Here is a tiny trained network, its code and every weight. The questions are about switching its units off for an input and a class, where a switched-off unit gives its printed mean instead of its output.

import numpy as np


def w(rows, s, z=0):
    codes = np.array(rows[::2]) - 128.0
    scale = np.full(codes.shape[1], s)
    scale[-1] = z or s
    return codes * scale


def f(y):
    return y / 2 * (1 + np.tanh(0.7978845608 * (y + 0.044715 * y**3)))


def log_softmax(a):
    a = a - a.max(-1, keepdims=True)
    return a - np.log(np.exp(a).sum(-1, keepdims=True))


def net(x, mask):
    res = np.array(x, float).reshape(1, 8) / 4 @ E
    y = f(res @ A[0][:, :-1].T + A[0][:, -1])
    res = res + np.where(mask, y, B[0][:, -1]) @ B[0][:, :-1]
    return log_softmax(res[-1] @ U[:, :-1].T + U[:, -1])


A, B = {}, {}
E = w([
[46,78,163],'x0',
[139,50,94],'x1',
[47,227,156],'x2',
[252,116,136],'x3',
[106,104,48],'x4',
[185,187,177],'x5',
[112,166,3],'x6',
[205,155,45],'x7',
],0.0047)
A[0] = w([
[127,200,150,94],'N0',
[109,129,126,72],'N1',
[99,255,110,153],'N2',
[150,74,159,28],'N3',
[139,103,46,100],'N4',
[130,122,139,101],'N5',
[143,92,172,27],'N6',
[71,82,177,90],'N7',
[125,155,104,154],'N8',
[132,77,143,78],'N9',
[183,183,126,136],'N10',
[112,127,104,136],'N11',
[36,86,90,156],'N12',
[124,119,124,89],'N13',
[52,90,26,110],'N14',
[140,181,135,123],'N15',
[145,74,150,52],'N16',
[134,79,156,62],'N17',
[151,115,160,75],'N18',
[152,108,165,72],'N19',
[111,168,151,83],'N20',
[42,239,129,91],'N21',
[91,120,61,93],'N22',
[102,87,168,75],'N23',
[103,125,98,100],'N24',
[147,101,182,31],'N25',
[110,62,162,72],'N26',
[156,147,106,16],'N27',
[84,113,92,133],'N28',
[137,127,94,102],'N29',
[76,172,91,253],'N30',
[140,111,39,137],'N31',
[76,60,172,109],'N32',
[92,99,141,98],'N33',
[134,163,112,31],'N34',
[145,137,121,48],'N35',
[123,134,111,148],'N36',
],0.0093,0.0047)
B[0] = w([
[115,147,96,145],'N0',
[144,137,149,107],'N1',
[5,118,156,218],'N2',
[147,205,125,117],'N3',
[122,114,87,162],'N4',
[135,135,129,117],'N5',
[159,185,127,113],'N6',
[127,188,200,170],'N7',
[104,112,124,149],'N8',
[123,177,147,124],'N9',
[117,140,60,166],'N10',
[122,108,137,137],'N11',
[56,72,171,215],'N12',
[141,132,135,110],'N13',
[87,42,160,204],'N14',
[118,138,97,142],'N15',
[137,199,133,120],'N16',
[136,186,143,122],'N17',
[155,155,107,118],'N18',
[156,163,107,121],'N19',
[138,151,115,127],'N20',
[101,207,140,210],'N21',
[162,91,129,147],'N22',
[138,181,165,136],'N23',
[144,105,149,124],'N24',
[171,184,116,119],'N25',
[126,201,172,141],'N26',
[157,122,122,100],'N27',
[114,93,151,154],'N28',
[136,118,116,123],'N29',
[18,70,162,254],'N30',
[116,109,84,184],'N31',
[117,193,200,183],'N32',
[107,139,167,134],'N33',
[137,132,130,100],'N34',
[162,129,114,99],'N35',
[118,117,129,141],'N36',
],0.026,0.0042)
U = w([
[230,128,40,1],'0',
[180,81,149,77],'1',
[172,82,26,205],'2',
[143,176,80,190],'3',
[254,167,106,145],'4',
],0.0073,0.0086)

Each question gives the input, the list of numbers given to net, and the class t.
The units are the neurons (one row each of A and B). Each row of codes is followed by its name. A weight is (code - 128) times the scale printed after its matrix; where a second scale follows, it is the last column's (A, B and U).
mask holds one flag per neuron, in row order. A switched-off neuron (its flag False) gives its mean, the last column of its row in B, instead of its output. The means were averaged over made-up inputs and are rounded, as every weight is.
A unit's drop is (log p(t) with every unit on - log p(t) with that unit switched off) / (log p(t) with every unit on - log p(t) with every unit switched off).
The circuit of an input: a set's keep is (log p(t) with only the set's units on - log p(t) with every unit switched off) / (log p(t) with every unit on - log p(t) with every unit switched off). Starting from the 12 units with the biggest drops (on a tie, the unit counted first), units are removed one at a time, each time the one whose removal leaves the highest keep (on an exact tie, the one counted first), for as long as the keep stays at least 0.8.
circuit, biggest first: the units of the circuit, biggest drop first
most important unit: the unit with the biggest drop
top k neurons: the k neurons with the biggest drops, biggest first
drop when u is switched off: that unit's drop, to one decimal
input [4,0,8,-3,8,-8,7,8], class 1: most important unit => N14
input [1,0,8,-7,4,0,6,-1], class 1: circuit, biggest first => N14; N12
input [0,8,-2,8,-7,7,-1,3], class 4: circuit, biggest first => N30; N2
input [2,-5,-3,6,1,2,-1,-4], class 4: circuit, biggest first => N30; N2; N12
input [3,-3,-3,-3,-2,7,-6,1], class 4: circuit, biggest first => N30; N2; N12; N14
input [-4,-7,0,-5,-5,1,-5,8], class 2: circuit, biggest first => N32; N7
input [-6,8,7,-4,-6,1,-8,7], class 2: top 4 neurons => N32; N7; N21; N26
input [-8,-3,-8,1,-5,8,-4,5], class 0: top 2 neurons => N30; N10
input [8,4,3,6,3,1,-3,3], class 4: top 4 neurons => N2; N30; N14; N12
input [-8,-4,-7,-4,-5,-5,-1,-5], class 4: top 2 neurons => N2; N30
input [3,3,-7,5,-7,0,-5,7], class 4: drop when N30 is switched off => 0.1
input [2,2,4,7,-1,2,3,-4], class 2: drop when N21 is switched off => 0.2
input [-5,3,-6,5,8,7,-6,-6], class 4: drop when N30 is switched off => 0.1
input [2,-7,0,3,1,7,-8,-3], class 4: drop when N30 is switched off => 0.2
input [-6,3,3,-8,4,1,-1,0], class 1: top neuron => N30
